Here are made-up things, facts about them, and rows of numbers that follow some of those facts. Name the thing behind each unnamed row.

Facts:
baditrin: refers to; trapu: uses
[stala, dotun] baditrin klobrik
[stala, ruklok, tizusis, logren] baditrin kipon
[stala, simal] baditrin truse
[stala, skatriklun, grobeger] baditrin fune
[ruklok, gusis, trugrodro] baditrin drodrovi
[ruklok] baditrin belis
[ruklok, tosen, trugrodro, skuplidin] baditrin nipan
[foniklos, zikar] baditrin ronon
[depluvik, statis] baditrin bebrek
[depluvik, plosiflis, zufam] baditrin pluguk
[tuflil] baditrin klapletri
[tuflil, gusis] baditrin vilemek
[rusebrim, brokuvak, vome, plodo] baditrin skozik
[rusebrim, statis, zozu, duflil] baditrin miplamos
[dudres] baditrin stonu
[dudres, grogru, skuvidir] baditrin roklesek
[grobra] baditrin gifla
[nodrodim] baditrin pazeflak
[nodrodim] baditrin rusku
[grika, grovos] baditrin kamuk
[grika] baditrin pozis
[zakle, grovos] baditrin zabrem
[zakle] baditrin ruzil
[droplok, grogru, duflil] baditrin trivaro
[droplok, drefli] baditrin storik
[grogru, stulel] baditrin bibros
[ridrol, kufudum] baditrin debor
[ridrol, kastol, skuvidir] baditrin betrostil
[pasi, gusis] baditrin trudru
[pasi] baditrin klokol
[statis, grovos] baditrin drogri
[statis, zozu, nezefin, mezolak] baditrin divi
[dribres, tuzo] baditrin petron
[grebror, bogi, grovos] baditrin drotros
[grebror] baditrin zesta
[grebror, meskegrur, duflil, brestu] baditrin triru
[gusis] baditrin tredek
[gusis, mezolak] baditrin gunir
[skekemam, totra] baditrin loteso
[dotun] baditrin grotin
[kufudum, klufu] baditrin pliflas
[klutum] baditrin supem
[drefli] baditrin buges
[drefli] baditrin muge
[drefli] baditrin kamo
[tosen] baditrin trevur
[tosen, plosiflis, totra] baditrin dreflo
[tretrem] baditrin dritol
[duklo, totra] baditrin tralori
[stuska, plosiflis] baditrin gidu
[klufu] baditrin fiklok
[klufu] baditrin bukaplo
[klufu] baditrin mulo
[skuvidir] baditrin ligem
[skuplidin, totra] baditrin siber
[tizusis] baditrin pubrin
[logren] baditrin grozu
[grovos, zufam] baditrin flibek
[totra] baditrin flizoskil
[tuzo] baditrin tratro
[trabo] baditrin drestos
[pubrin] trapu pasi
[pubrin] trapu bradam
[ruklok] trapu grika
[gunir, simal] trapu ruzil
[gunir, grovos] trapu simal
[foniklos] trapu tralori
[foniklos] trapu klokol
[gitrel, grozu] trapu kamuk
[klobrik, grobeger, timeter] trapu stonu
[fizus, bogi] trapu betrostil
[rusebrim] trapu suklo
[betrostil] trapu bogi
[zakle] trapu plifle
[bukaplo, drestos] trapu ligem
[ridrol] trapu buges
[pasi] trapu kufudum
[brokuvak, klokol] trapu stuvur
[zikar, grovos] trapu gunir
[kamuk] trapu skuplidin
[pluguk] trapu fune
[vome] trapu flizoskil
[kufudum] trapu totra
[gifla, klufu] trapu petron
[plapesta] trapu grotin
[tralori] trapu foniklos
[bogi] trapu fizus
[bogi] trapu bibros
[nipan] trapu klobrik
[kastol, drodrovi] trapu klutum
[klokol] trapu trivaro
[duklo] trapu ronon
[buges] trapu brugran
[nezefin] trapu vome
[nezefin] trapu gobrok
[triru] trapu miplamos
[triru] trapu divi
[fune] trapu pluguk
[fune] trapu kamo
[drodrovi] trapu kastol
[zufam] trapu trevur
[zufam] trapu dotun
[loteso] trapu drotros
[bebrek] trapu trabo

Known rows:
klufu: [  8  10   1 -13 -10  29   2   8  -7  40  -6  14  -9  22   4 -36   2  -1
 -21  23  16 -22  -3  15  -6 -15  -4  12  -9  17  -9  17   1  -1   1  -5
   2   0  -9  18   2  11]
statis: [-12  -1   0 -11   1 -11  -9   2  -4 -23   5   2  10   2  -3   7   0   0
 -14   2   2  -1   6  28   0 -30   0  -1  -5  -1   4   0   3  -3 -10 -33
 -10  -9  17  -9  20  -9]
muge: [ -2   1   6  -1   0  -6   2   0   1  10   3  -9  10   0   0   7   2   0
  15   1  -4  -1  -3 -13  -1  20   0   3  -2 -13  -8  -3  -1   1  10   7
  -2   5   3  -7   0   0]
loteso: [  9   6  -5   2  -4  -3   1  -5  -5 -37   1  -2 -12  -8   6  29  -2   9
  13 -23  -1  12  58 -10  14  -4   4   0   0  -2   0 -20  -2   4  14  23
 -17 -14 -22  -2 -24   7]
totra: [  2  -8  -3  11  -1  -5   6 -18  -1 -17  -8  11  16 -12 -10 -10 -14   5
 -26 -25  -3   1   6  -1  -2 -41  -9 -10   0   5  -4  10   9  -2  12 -22
 -15  39   2  -3  -8   5]
dreflo: [  9  -7  -9  12   0   1   3  -6   5 -15   1   3  -3   4  -2  17 -10   3
  -1  -9  -8  -3  18 -18   4 -12   1   1 -11  -6   6 -33   0   1   3  20
 -16  13  -8  -7 -27   3]
siber: [  8  -2  -8  12  -1   0   3  -6   4  -5   1   3  -3   1  -4  13  -8   5
   3  -7  -5  -3  17 -22   2  -8   1   0 -13  -3   7 -26   2   0   6  13
 -14  15 -12  -3 -30   3]
rusebrim: [-10  10  -6 -14  -3  -4   1   7  -1 -12   4  -5  10 -11   2  23  -1   8
   0   9   0   1   5  24   2 -18   0   4 -12  -4  -5  14  -2  -2   3 -20
  -9 -36   5  -4  18 -13]
stuska: [ -1  -2  -4   1  -1  -5   0  -7  -1 -14   0   1  -4  -4  -3  -3  -5   2
 -12  -6   5  -3  23   7   0 -20  -1  -2  -2   1  -1  -8   2   0   7  -4
 -15   7  -1   0   1   3]
mastutral: [-2  0  2  0 -1  1  1 -2  0  5 -1 -1 -5  8 -3 -1  2  0  0  0  0  0  0 -1
 -1  7  0  1  3  1 -3  5  1  1  2 -2  0 -1 -2  1 -1  0]
trivaro: [-11 -10  17  -1  -5 -11  -2  -4  11 -14   3   1  22  11   9  28  -7   6
  31   2 -12  11 -52 -11   6  18  -2  12   2 -21  -3  -7  -8  -1   4  -3
   7   3  11   3   3 -12]
dudres: [  4  -1  11  -5  -4   2  -1  -7  -2  -3  -3  -1  21   8  14 -12   1  -2
   0  15   2  -4 -16   8   1  -6  -7   6 -11 -15  -5  10  -3   1   7 -10
  -3   0   1   8  15   8]
pasi: [  2   5 -10   1  -2   8   6   4  -6 -10  -5   9  11 -11   1  -7   3   2
  -9  -8  -7   3 -20  -1  -1 -11  -2  -7   0  16   8  28   8  -5  -9 -24
  -2   5   1 -12 -10  -4]
tratro: [ -6   6   1   2  -1   4   5   1  -1   6  -2  -6 -20  14  -2 -11   1   0
   6  -7   3  -2  -4 -10  -1  19   3  -3   9   4  -5   7   1   1   2  15
   3   5   1   5  -4   1]
storik: [ -2  -3  13   0  -3  -4   2   3   2  10   4  -7  18   8   3  16   1   1
  17  -2  -8  -3 -15 -11  -1  18  -1   1  -4 -18  -5  -8  -4   0  11   9
  -3   0   4  -6   4  -1]
pozis: [ -1  -7   1  -1  -2   0  -1   8   0   0   1  -2 -15  14   1   4  -2   0
  -1 -10  -3   1   2   8   1   2   4  -1   5  10   0  -5  -2   0  -4  14
   2  -1   7   3   2  -7]
dritol: [-1  2  2  0  0  5  3  3  1  2 -2 -5 -8  9 -1 -2 -1 -2  6 -1 -1 -3 -1 -8
  0 11  1  3  8  5 -4 -1  0  2  1 11  3  2 -2  1 -5 -1]
trevur: [  2 -11   8  12  11  -8  -5 -21   6 -12  -3  -4  -1 -12  -9   2  -4  -3
  -7  -3  -1  -3  17 -22   0  -2  -3  -7  -7  -9  10 -27   7  -1  -4  12
  -6  28  -5  -2 -16   6]
foniklos: [-13   6   1  -5  -1   2  -1  -4   2  -4  -3   4  -7   2  -4  -9  -3   6
   3  -4   7   2   3   3   1   1   0   5  14   1 -11  16   0   2  10 -12
   6  -2  -5   7   6   0]
truse: [ 10  -3 -11  14   7  -9   4   9   4  26  -2   8   2 -22  -7   8   3  -5
   9   2  -4   3 -15 -14  -3  19   4  -7   9  -4   0   6  -6   3   3   6
  19   3 -14  -2   2   3]
duklo: [ 12  12 -23   2 -10  -7   9   1 -14 -13  -2 -19  -5  -9  -9 -16   3  -9
 -35  13  10  -1  44 -24   5 -16  -6  14 -13  -7  18 -39  -2  -2   8  11
 -20  14   2   8  14  18]

Which thing is each row?
No name comes twice in this set of rows, the named rows included.
[ -9  14  -7  -3   2   0  -4  -8  -1 -27   0   9  17 -36  -9  -8   6   0
 -17  11   7   5  -3  -3   2 -19   1  -3  -3  -3  11  19  10  -5 -13 -34
  -8 -15  -4  -3 -11   2]	gusis
[ -6  13  -5  -3   1   4   0  -7   0 -11   0   1   1 -17  -1 -15   6   0
  -8   4   7   3   2  -2   0  -8   0  -5  -3   1   6  11   9  -3  -9 -23
  -2  -4  -4  -2 -12   1]	tuflil
[ 16   8  -8   5   2  -6   0   8 -13  13   2   7   4 -34 -10   6  13  -3
  -6   0   5   2  37   7  -2   6   4 -14   6   0  -4  15  -1   5   7  -2
   8 -13 -17  -8  12  11]	grobeger
[ 18  -2  -6  13   4  -6   2   8  -6  15   2   9  -1 -27  -6  20   9  -3
   6  -3  -4   6   9 -14   1  21   5 -10   7  -3  -1   5  -4   4   3   9
  19   1 -11 -10   0   5]	klobrik
[  9  13   2 -11   3  21   2 -13   3  -8  -8 -25  -2   5  24   4  -2   4
   4  36  12 -12  18  28   1  -8  -8  15 -19   3   0   8  -4   2   1  10
   3 -45 -16  21  25   9]	ridrol
[ -1  11   2  -9  -3   8   0   5  -4  20   1   5 -13   3  -7  -3   4   2
  -2  10  13 -15  25   5  -4   1   2   5  -1  -4 -16   6   2   1   8   1
  -2 -10  -8   4   1   3]	zikar
[ -3  -7   2   9  16 -17  -7 -17  -1  13  -5  -3   5 -33 -14 -13   7  -9
 -13  11   9   1   2   0  -6   5  -4 -13  10 -12  -2  12   4   4   1 -12
  18  19  -6  -3  27   9]	dotun
[ -6  -5   5  -7   0 -13  -6   4  -4  -5   3  -1   4   4  -1   3   0  -1
 -13  -1   3  -2   7  28  -2 -20  -1  -1  -1  -4  -4   5  -1   1   0 -20
   0  -7  14  -1  31  -5]	grebror
[  1  -9   0  10   0  -5   2 -17   5 -14  -3   2  -1   3  -6   5 -13   3
  -2 -14  -3   0   5 -19   2 -10  -2  -1   1  -8   2 -19   4   0   9  11
 -14  22  -5  -2 -19   3]	flizoskil
[ -5   8  -6 -10  -3  -3  -3  12  -4  -9   5   1   4  -7   0   7   4  -1
  -9   6   3  -2  14  16   1 -17   2  -2  -7   3   4   1   2  -3  -7 -16
 -11 -24   5 -10   3  -5]	nezefin
[  3  -9  20   2  -2   1  -5  -8  -2 -13   0  -3  18  14  18   0   1  -4
  12  -1  -5   8 -20  -8   6  18  -4   0   3  -8   3  -4  -2   1   1   8
   3   8   2  -1   8   4]	stonu
[ -7  -1   2 -10  -4  -7 -10   9 -14  -1   6  11 -11  14  -3 -10   8  -3
 -19  -1  15  -4  38  16   2 -15   5   3   8   3  -5  -8   0   3   3  -9
  -4  -6   4   8  18   2]	zakle

Now the same things, written a new way:
Known rows:
kastol: [-14  11   6  -7   5  15 -13  -2 -11   4   7 -15  14   8  -1   3  -6  -7
  -8  -7   0  -5   0 -21  14  11]
ridrol: [-18   6  13  -6   7  10 -17  -4  -9   2  10 -11  22   5  -3   5   0 -10
 -20   3  -2  -1  11 -25   7   7]
klufu: [-17   6  16  -6   5  13 -17  21 -10  -1  22 -12  19   3 -13   0  -2 -12
 -23   8   2  -1  33  -7  -2   1]
skatriklun: [  2   4 -19   1 -12  17   0 -16   0  -8  12  22 -15  -3  -9   9  -2  11
   3   9 -10  10  16 -15  -9   1]
duflil: [-14  -3   6  -3   2  -1  23 -11  -1  15   0  -3  17  -9  10  10   5  -5
  -4  -5  22  19 -12  -6  -2  10]
zikar: [ -2   3   5  -4   1   0  -7   1  -1 -12  18 -24   2   0  -4   3  -6  -6
 -12   3   0   2  30 -15  -1  -6]
plodo: [-4 -2  7 -3  1  0 14 14  0  5  1 -6 14 -6  1  1  3 -1  2  0 12 13 -4  3
 -6  3]
grogru: [-21   1   4  -4   6   7   4 -27  -4  17  -1  -2  18  -3   4  13   8  -6
 -16  -2   8  11  -9 -22   7  16]
droplok: [-16   0   3  -4   2   1   9 -27  -2  14  -5  -2  16  -4   7  14   6  -3
  -9  -5   7  12 -13 -19   3  14]
skozun: [ 1 -2 -1 -1  3  2 -2  9 -3  0  2  1  1 -1 -8  0 -1 -1  0  0 -6  0  5  1
 -3  0]
trevur: [  7   0  -4   5  -6  -5 -17 -27   6   6 -12   9 -22   2  -8  -7  12   3
  -1  -8   0 -12   3  34   2  -3]
pozis: [ 14  -9  -9   1   3 -11  20  23  -2  -2   1  -3  -8  -4   5  -3  -6 -11
   9  -6   1  -1  -1  12  -4  -3]
debor: [  1  -4   2  -2  13   2 -17  28  -6  -2 -13   0   8  11  -6  -1   1  -5
  -4  -1 -26 -14  -9 -24  12   3]
bukaplo: [  1   1   7  -2   9   4 -18  25  -7 -10   2  -7  11  13  -2  -5  -8  -8
  -5   2 -18 -14   4 -16   8  -3]
tredek: [ -1   2  14   3  -2  -4 -11  29  10  -8 -22  -6   7   3 -10 -10   8  23
  13   4   1   3 -24   1   0  -5]
drodrovi: [  5  10   5   3  -9  -2 -20  -5  10 -11 -14  -6  -7   8   4 -11   0  28
  21  -2   1 -10 -27   1   9  -6]
belis: [  5   5  -6   4  -9   3 -15 -17  10  -6 -14  12 -17   2  -8  -4   9  20
  10   4  -7  -2  -6   6   1  -3]
trudru: [  0   1  13   2   0  -5 -15  34  10 -12 -23  -6  12   3 -11 -11   7  24
  14   4  -1  -1 -26  -3   2  -7]
klapletri: [ -1   1  12   1   1  -2  -8  27   7  -9 -17  -6  11   3  -9  -9   6  17
  11   3  -1  -1 -17  -5   0  -5]
todrom: [ 0 -2 -3  0  1  4 -2 14 -2 -3  2  6  1  0 -8  1  1 -4  1  3 -6  1  9  3
 -4 -1]
petron: [ 11  -3  -6   0   5   0   1  27  -4 -11  -2   3  -3   6  -8  -5  -5  -4
   8   3 -17  -8  -3  -9   1  -6]

Name these rows:
No name comes twice in this set of rows, the named rows included.
[  2  -5  -8   0   4   0   4 -11  -2   4 -14   7  -1   4   6   8   1   0
   4  -3 -11   0 -23 -27   8   7]	muge
[ 12  -3   4   3   2 -19  19  -3   5   3  -5 -14  -1  -1  19  -5  -4  -1
  13 -11  13  -5 -23   9   4  -3]	bebrek
[ 0  3  2 -1  1  2  0  4 -2 -9 10 -4  2  2  1 -1 -7 -2 -1  2 -4 -2  5 -9
  0 -2]	plapesta
[  4  -9  -6   1  10  -8  21 -15   2   4 -23  -1  10   3  19   7   5   2
   9  -8  -8  -1 -53 -34  19  13]	trivaro
[ -2  -1  -4   2  -4  -6  -4 -18   0  13   3   0 -11  -4  -6  -2   6  -9
 -11  -6  12  -1  26  49  -6  -1]	stuska
[-12   2  20  -1  -4  -3   7  21   7   1  -5 -15  17  -9  -5  -5   7  11
   2   3  27  17 -13  13  -8   0]	mezolak
[-16  14   9  -1 -16  10 -19 -37   8  -2  12   3  -7  -3  -6  -1   9  17
  -8  10  17   8  20  16  -6   0]	ruklok
[ 16   1 -18   6 -11   6 -11 -19   9 -13 -15  25 -25   6  -5   3  -1  23
  18   6 -25  -3 -19 -28   0  -5]	kipon
[-11   3  14  -2   0  -3  19   1   1   6   8 -18  21  -8  15   2  -1  -2
   2  -4  26  14 -15   1  -3   4]	rusebrim
[-10  -2  11  -2  -1  -7  23  10   2  13   6 -10  15 -14   3   0   5  -4
  -2  -3  33  19   4  25 -12   4]	statis
[ 19 -12 -10   3   4 -17  31   8   1   2  -8   3  -6  -5  16  -2 -11  -9
  17 -10   2   0 -20   8   0  -3]	drotros
[ -6   8 -16   1 -17  24  -3 -26   3  -3  18  21 -14  -9 -12  12   1  14
  -4  16  -1  16  29 -10 -14   1]	stala
[ 11  -6   7   3   4 -15  14  26   7  -1 -23 -13  10  -1  10  -5   2  10
  21  -9   4   2 -40  -2   5  -2]	divi
[  2   2  -2  -1   4   1   6 -14  -2   1  -2  -2   5   3  18   7  -6   2
   6  -6  -5  -5 -26 -31  16   7]	buges
[ 16 -11  -9   0   5 -20  13   5   3  -9   1 -23 -11  -3  -1   3  -6  -8
   7  -9   0   2  10   3  -2  -9]	ruzil

Now the same things, written a new way:
Named rows:
klutum: [  7  -7  -9  10  -6  26 -13  17   9   2  -5  -5 -21]
depluvik: [ 10  10 -17  14   7  11 -17   1 -17   4   2  -7 -21]
brokuvak: [ 31  -3 -13  19   0  16 -12   2 -16   9  -3  -7 -25]
bukaplo: [  5   0  -4  14  12  21 -18  -1  14   8 -16   1 -31]
drogri: [ 26  -1 -10  11  16   0  -4   2 -14   0 -10  -4 -18]
zikar: [ 15 -20 -15  17  -2  19 -13  -4  -6   3  -5  -5 -23]
ronon: [  8 -15  -6   6  12  13  -6   5  -2   6 -20  -2 -16]
ruzil: [ 24 -12 -14  12  12   4 -11 -10  -5  -1  -9  -3 -19]
gifla: [  7 -13 -10  13   7  15  -7   4  -8   5 -13  -3 -22]
nodrodim: [  3  -7 -12  12   7  19 -16   7  -3   4  -8  -6 -19]
brugran: [ -1  -5  -9  11   8  17 -13   8   0   9 -13  -3 -20]
dreflo: [-26  13 -14   3   8   8  -9   5 -14  12 -15  -3 -15]
stonu: [-11 -37   1   9  -5  23 -10   1   5  26  -3  -1 -15]
dritol: [  2  -7  -9   7  11  14  -9   5  -7   7 -17  -2 -18]
drotros: [ 18   2  -9  10  16   0  -6   2 -10   2 -17  -2 -19]
stidel: [  1  -5 -10  10   9  16 -13   6  -6   8 -12  -4 -18]
tuflil: [ 14 -14 -13  16   3  19 -14   6 -14   1   7  -4 -18]
mulo: [ -1   0  -2   9  19  21 -21   2  16  10 -18   2 -27]
trevur: [-27  10 -16   5   5  12 -13   8 -15  10  -9  -2 -13]
tuzo: [  9 -14 -11  12   9  19 -15   6  -9   2  -8  -6 -18]
grozu: [-51   3 -11  13   6  13 -10   6 -11   1 -12   1 -14]

Rows to name:
No name comes twice in this set of rows, the named rows included.
[-14   4  -8  14   9  15  -6   3  -4   4 -13  -3 -22]	gitrel
[-13  11 -17  11  -2  19 -16   5 -14   8  -2  -7 -21]	duklo
[-32   1 -23  18  -4  22 -24   5 -22   1  10  -5 -16]	ruklok
[-27 -27 -12   8  -6  12  -6   3 -23   6  -3  -2 -14]	nipan
[-28 -29 -26  22  -9  18 -26 -14  -4  -1   6  -2 -11]	simal
[-21   9 -14   7   2  12  -9   6 -15  12 -12  -5 -21]	loteso
[ 26 -36 -15  10  25  27 -22   6   0  24 -35   1 -28]	betrostil
[ 34   0 -12  10  10   6  -1   5  -9  12 -13  -2 -18]	miplamos
[  7   2 -11  11  11  17 -15   5 -10  10 -15  -4 -20]	stuvur
[ 10   2 -12  14  15   9 -17   1 -13  -1  -3  -7 -20]	grika
[-14  15 -16  10   5  14 -21   4 -18   7   3  -8 -19]	plosiflis
[-30  10 -24  18   9  14 -30  -4 -22 -21  -2   3 -13]	fune
[-29  19 -20  11   1  18 -23   7 -15  10   5  -7 -15]	tosen
[-16   0 -20  14   0  20 -20   7 -17   7   7  -4 -14]	trugrodro

